Here is a tiny trained network, its code and every weight. The questions are about switching its units off for an input and a class, where a switched-off unit gives its printed mean instead of its output.

import numpy as np


def w(rows, s, z=0):
    codes = np.array(rows[::2]) - 128.0
    scale = np.full(codes.shape[1], s)
    scale[-1] = z or s
    return codes * scale


def f(y):
    return y / 2 * (1 + np.tanh(0.7978845608 * (y + 0.044715 * y**3)))


def log_softmax(a):
    a = a - a.max(-1, keepdims=True)
    return a - np.log(np.exp(a).sum(-1, keepdims=True))


def net(x, mask):
    res = np.array(x, float).reshape(1, 6) / 4 @ E
    y = f(res @ A[0][:, :-1].T + A[0][:, -1])
    res = res + np.where(mask, y, B[0][:, -1]) @ B[0][:, :-1]
    return log_softmax(res[-1] @ U[:, :-1].T + U[:, -1])


A, B = {}, {}
E = w([
[117,106,157,192,183,142,231,143,168],'x0',
[196,84,171,118,142,127,127,158,126],'x1',
[177,92,96,121,117,91,204,80,85],'x2',
[251,155,201,147,111,124,91,87,93],'x3',
[115,86,101,136,97,206,81,76,171],'x4',
[145,89,168,65,82,90,145,195,171],'x5',
],0.011)
A[0] = w([
[154,133,29,94,40,148,175,88,75,121],'n1',
[69,53,92,82,73,108,89,226,200,116],'n2',
[59,144,105,157,185,109,130,153,192,133],'n3',
[194,104,133,203,231,109,188,106,178,169],'n4',
[174,12,140,88,106,99,180,149,114,155],'n5',
[76,121,2,191,181,216,91,98,94,179],'n6',
[41,87,88,98,96,108,115,215,230,188],'n7',
[88,158,129,203,168,182,100,140,94,179],'n8',
[127,102,157,68,99,123,82,167,146,114],'n9',
[174,72,133,65,97,42,131,101,104,104],'n10',
[191,58,168,166,134,187,159,92,80,211],'n11',
[185,67,140,223,214,164,179,107,115,174],'n12',
[163,126,162,190,213,110,156,227,52,252],'n13',
[176,86,104,107,81,75,144,120,93,142],'n14',
[94,132,89,137,181,187,97,65,78,145],'n15',
[42,146,140,179,177,134,167,167,181,201],'n16',
[129,191,166,174,126,48,124,112,127,145],'n17',
[185,77,120,124,219,126,159,124,136,114],'n18',
[129,129,75,54,128,35,218,110,41,176],'n19',
[207,112,159,206,35,156,135,20,125,209],'n20',
],0.0083,0.0041)
B[0] = w([
[120,96,98,115,150,120,91,55,100,188],'n1',
[100,86,196,174,133,166,114,105,157,228],'n2',
[136,148,172,95,89,143,161,152,147,189],'n3',
[160,153,170,112,106,104,188,173,125,210],'n4',
[92,152,141,74,129,35,175,204,167,206],'n5',
[114,133,66,108,58,115,156,180,1,250],'n6',
[92,112,213,135,110,155,147,94,175,242],'n7',
[138,150,102,108,68,82,157,190,98,191],'n8',
[201,122,156,176,133,150,144,110,127,183],'n9',
[84,148,125,117,127,153,174,136,136,196],'n10',
[172,156,155,90,120,170,191,120,186,206],'n11',
[198,197,213,198,70,126,244,139,91,216],'n12',
[171,139,106,104,141,73,127,187,108,224],'n13',
[68,104,113,97,150,143,141,148,133,185],'n14',
[184,154,94,88,132,72,137,127,106,201],'n15',
[115,128,143,64,128,157,160,173,116,213],'n16',
[159,84,82,125,140,86,75,115,107,168],'n17',
[174,178,160,158,94,103,137,156,115,168],'n18',
[126,93,100,75,70,128,109,102,65,225],'n19',
[142,119,109,84,174,176,141,88,181,234],'n20',
],0.0093,0.011)
U = w([
[151,136,159,225,184,126,96,150,46,116],'0',
[63,136,63,230,241,111,146,141,159,2],'1',
[108,103,204,91,191,151,136,145,240,146],'2',
[145,212,152,127,84,90,213,202,93,135],'3',
[38,72,129,154,88,183,149,147,87,127],'4',
[165,116,127,148,128,254,114,34,147,168],'5',
[154,62,192,241,126,186,39,114,149,101],'6',
[126,92,47,85,146,68,29,155,60,159],'7',
],0.0089,0.0075)

Each question gives the input, the list of numbers given to net, and the class t.
The units are the neurons (one row each of A and B). Each row of codes is followed by its name. A weight is (code - 128) times the scale printed after its matrix; where a second scale follows, it is the last column's (A, B and U).
mask holds one flag per neuron, in row order. A switched-off neuron (its flag False) gives its mean, the last column of its row in B, instead of its output. The means were averaged over made-up inputs and are rounded, as every weight is.
A unit's drop is (log p(t) with every unit on - log p(t) with that unit switched off) / (log p(t) with every unit on - log p(t) with every unit switched off).
The circuit of an input: a set's keep is (log p(t) with only the set's units on - log p(t) with every unit switched off) / (log p(t) with every unit on - log p(t) with every unit switched off). Starting from the 12 units with the biggest drops (on a tie, the unit counted first), units are removed one at a time, each time the one whose removal leaves the highest keep (on an exact tie, the one counted first), for as long as the keep stays at least 0.8.
circuit, biggest first: the units of the circuit, biggest drop first
top k neurons: the k neurons with the biggest drops, biggest first
drop when u is switched off: that unit's drop, to one decimal
input [4,-2,-7,8,6,-1], class 5: circuit, biggest first	(n20)
input [-4,8,7,-5,-8,-1], class 7: circuit, biggest first	(n19 n12)
input [-6,7,7,5,3,-2], class 5: top 2 neurons	(n20 n1)
input [-3,5,-6,3,1,-4], class 7: circuit, biggest first	(n12 n7)
input [-3,-2,2,5,8,6], class 2: top 3 neurons	(n6 n19 n5)
input [2,-1,8,-3,7,4], class 2: top 2 neurons	(n5 n6)
input [5,-1,-8,-7,-1,0], class 4: top 2 neurons	(n6 n2)
input [-6,4,8,-3,4,6], class 2: top 2 neurons	(n6 n5)
input [0,-1,-4,7,-2,3], class 6: top 2 neurons	(n6 n5)
input [-7,0,8,-1,6,8], class 2: top 2 neurons	(n5 n6)
input [-4,2,6,3,5,4], class 2: drop when n5 is switched off	0.3
input [-5,-2,3,-6,0,-1], class 4: drop when n1 is switched off	-0.1
input [8,-8,-8,-6,4,4], class 4: drop when n8 is switched off	0.3
input [3,-3,4,5,6,0], class 5: circuit, biggest first	(n20)
